Below is a small trained network, with its code and all its weights. Each question gives an input and a target symbol and asks what happens when units are switched off, that is, made to give their printed mean instead of their output.

import numpy as np


def w(rows, s, z=0):
    codes = np.array(rows[::2]) - 128.0
    scale = np.full(codes.shape[1], s)
    scale[-1] = z or s
    return codes * scale


def f(y):
    return np.maximum(y, 0)


def softmax(a):
    e = np.exp(a - a.max(-1, keepdims=True))
    return e / e.sum(-1, keepdims=True)


def log_softmax(a):
    a = a - a.max(-1, keepdims=True)
    return a - np.log(np.exp(a).sum(-1, keepdims=True))


def net(x, mask):
    ids = ['ΓΩβηθλμξ'.index(c) for c in x.split()]
    T = len(ids)
    res = E[ids] + P[:T]
    u = 0
    for l in range(2):
        q, k, v = (res @ M[l].T for M in (Q, K, V))
        z = softmax(np.where(np.tri(T) > 0, q @ k.T / 2**0.5, -1e9)) @ v
        res = res + np.where(mask[u], z, O[l][:, -1]) @ O[l][:, :-1]
        u += 1
        y = f(res @ A[l][:, :-1].T + A[l][:, -1])
        res = res + np.where(mask[u : u + 4], y, B[l][:, -1]) @ B[l][:, :-1]
        u += 4
    return log_softmax(res[-1] @ U[:, :-1].T + U[:, -1])


Q, K, V, O, A, B = {}, {}, {}, {}, {}, {}
E = w([
[178,70,151,152,180,202],'Γ',
[138,39,159,46,130,240],'Ω',
[199,2,158,193,252,102],'β',
[108,252,141,70,170,111],'η',
[79,148,159,220,124,85],'θ',
[71,204,6,213,135,143],'λ',
[50,216,195,103,67,184],'μ',
[140,156,119,151,174,193],'ξ',
],0.01)
P = w([
[163,245,110,94,127,180],'0',
[84,40,176,134,95,161],'1',
[148,92,207,168,190,162],'2',
[2,113,169,100,93,123],'3',
[79,127,159,136,182,197],'4',
[160,132,162,137,71,75],'5',
[38,189,118,114,161,188],'6',
[140,75,174,89,64,56],'7',
[59,162,151,131,176,174],'8',
[166,23,163,64,83,104],'9',
],0.0085)
Q[0] = w([
[252,70,39,178,123,98],'L0H1',
[194,69,116,54,106,2],'L0H1',
],0.0064)
K[0] = w([
[109,26,225,54,88,22],'L0H1',
[2,104,41,174,47,134],'L0H1',
],0.004)
V[0] = w([
[184,1,146,176,148,170],'L0H1',
[97,125,165,177,78,146],'L0H1',
],0.011)
O[0] = w([
[51,169,168,128,74,102,7],'L0H1',
[140,149,86,225,2,181,107],'L0H1',
],0.012,0.0022)
A[0] = w([
[198,186,120,54,20,203,3],'L0N1',
[142,19,68,193,197,82,123],'L0N2',
[254,196,88,209,148,90,22],'L0N3',
[148,130,183,143,159,225,158],'L0N4',
],0.0067,0.0044)
B[0] = w([
[69,106,195,86,85,60,136],'L0N1',
[91,193,130,25,127,129,210],'L0N2',
[176,176,70,71,146,147,165],'L0N3',
[1,107,40,104,109,105,254],'L0N4',
],0.0095,0.0048)
Q[1] = w([
[254,78,166,125,32,83],'L1H1',
[174,59,189,156,174,90],'L1H1',
],0.0058)
K[1] = w([
[3,101,215,223,114,37],'L1H1',
[150,61,119,126,236,155],'L1H1',
],0.0061)
V[1] = w([
[212,221,30,114,116,138],'L1H1',
[106,79,170,3,144,3],'L1H1',
],0.0064)
O[1] = w([
[133,11,189,109,106,103,248],'L1H1',
[86,132,16,138,151,2,158],'L1H1',
],0.0099,0.012)
A[1] = w([
[92,170,174,99,120,159,3],'L1N1',
[183,188,96,175,181,181,108],'L1N2',
[254,178,141,96,129,170,2],'L1N3',
[111,156,95,108,96,65,174],'L1N4',
],0.0086,0.0036)
B[1] = w([
[254,93,92,248,231,15,146],'L1N1',
[113,49,211,76,89,59,142],'L1N2',
[133,87,67,117,115,162,147],'L1N3',
[232,154,191,85,53,190,253],'L1N4',
],0.0076,0.0048)
U = w([
[76,150,149,90,206,135,245],'Γ',
[57,168,84,47,99,69,90],'Ω',
[54,182,98,101,223,70,249],'β',
[159,69,51,98,117,2,152],'η',
[192,108,187,110,172,161,107],'θ',
[206,95,189,105,168,150,46],'λ',
[113,120,112,84,137,143,129],'μ',
[124,108,133,132,245,169,252],'ξ',
],0.0065,0.0027)

Each question gives the input, a string of symbols that net reads in full, and the target symbol t.
The units are the heads (2 rows each of Q, K, V and O) and the neurons (one row each of A and B). Each row of codes is followed by its name. A weight is (code - 128) times the scale printed after its matrix; where a second scale follows, it is the last column's (O, A, B and U).
mask holds one flag per unit, layer by layer, with each layer's heads first. A switched-off unit (its flag False) gives its mean, the last column of its rows in O or B, instead of its output. The means were averaged over made-up inputs and are rounded, as every weight is.
A unit's drop is (log p(t) with every unit on - log p(t) with that unit switched off) / (log p(t) with every unit on - log p(t) with every unit switched off).
The circuit of an input: a set's keep is (log p(t) with only the set's units on - log p(t) with every unit switched off) / (log p(t) with every unit on - log p(t) with every unit switched off). Starting from all 10 units, units are removed one at a time, each time the one whose removal leaves the highest keep (on an exact tie, the one counted first), for as long as the keep stays at least 0.8.
units of the circuit, in order: the units of the circuit, biggest drop first
unit that matters most: the unit with the biggest drop
k most important neurons: the k neurons with the biggest drops, biggest first
drop when u is switched off: that unit's drop, to one decimal
input θ β λ ξ Γ Γ β β μ, target θ: units of the circuit, in order => [L0H1 L1H1 L0N3]
input θ β β Ω, target λ: units of the circuit, in order => [L0H1 L1H1 L0N3]
input β Γ θ, target β: units of the circuit, in order => [L1H1 L0H1]
input θ Γ β Ω Γ η θ, target θ: unit that matters most => L0H1
input η λ θ θ Γ θ λ, target η: units of the circuit, in order => [L0H1 L1H1 L0N3]
input η Γ Ω, target η: units of the circuit, in order => [L0H1 L1H1 L0N4 L0N2]
input η η η ξ, target η: units of the circuit, in order => [L0H1 L1H1 L0N3 L0N2]
input λ Γ β μ μ, target λ: units of the circuit, in order => [L1H1 L0H1]
input η β μ β β μ η Ω, target Ω: units of the circuit, in order => [L1H1 L0H1]
input λ β ξ Ω, target θ: units of the circuit, in order => [L1H1 L0H1]
input η ξ η θ β λ Γ η μ, target η: 2 most important neurons => [L0N3 L0N2]
input θ Γ η μ, target λ: 2 most important neurons => [L0N3 L1N1]
input λ λ Γ η η Ω β η Γ, target λ: units of the circuit, in order => [L1H1 L0H1 L0N3]
input η η Γ, target η: units of the circuit, in order => [L0H1 L1H1 L0N4 L0N2]
input λ λ η, target λ: most important neuron => [L0N3]
input η η β Γ, target η: 2 most important neurons => [L0N3 L0N2]
input β Ω θ β μ, target β: drop when L0H1 is switched off => 0.5
input θ Γ λ, target θ: drop when L0N2 is switched off => 0.0
input λ λ η η λ, target λ: drop when L0H1 is switched off => 0.2
input β Ω η, target β: unit that matters most => L1H1
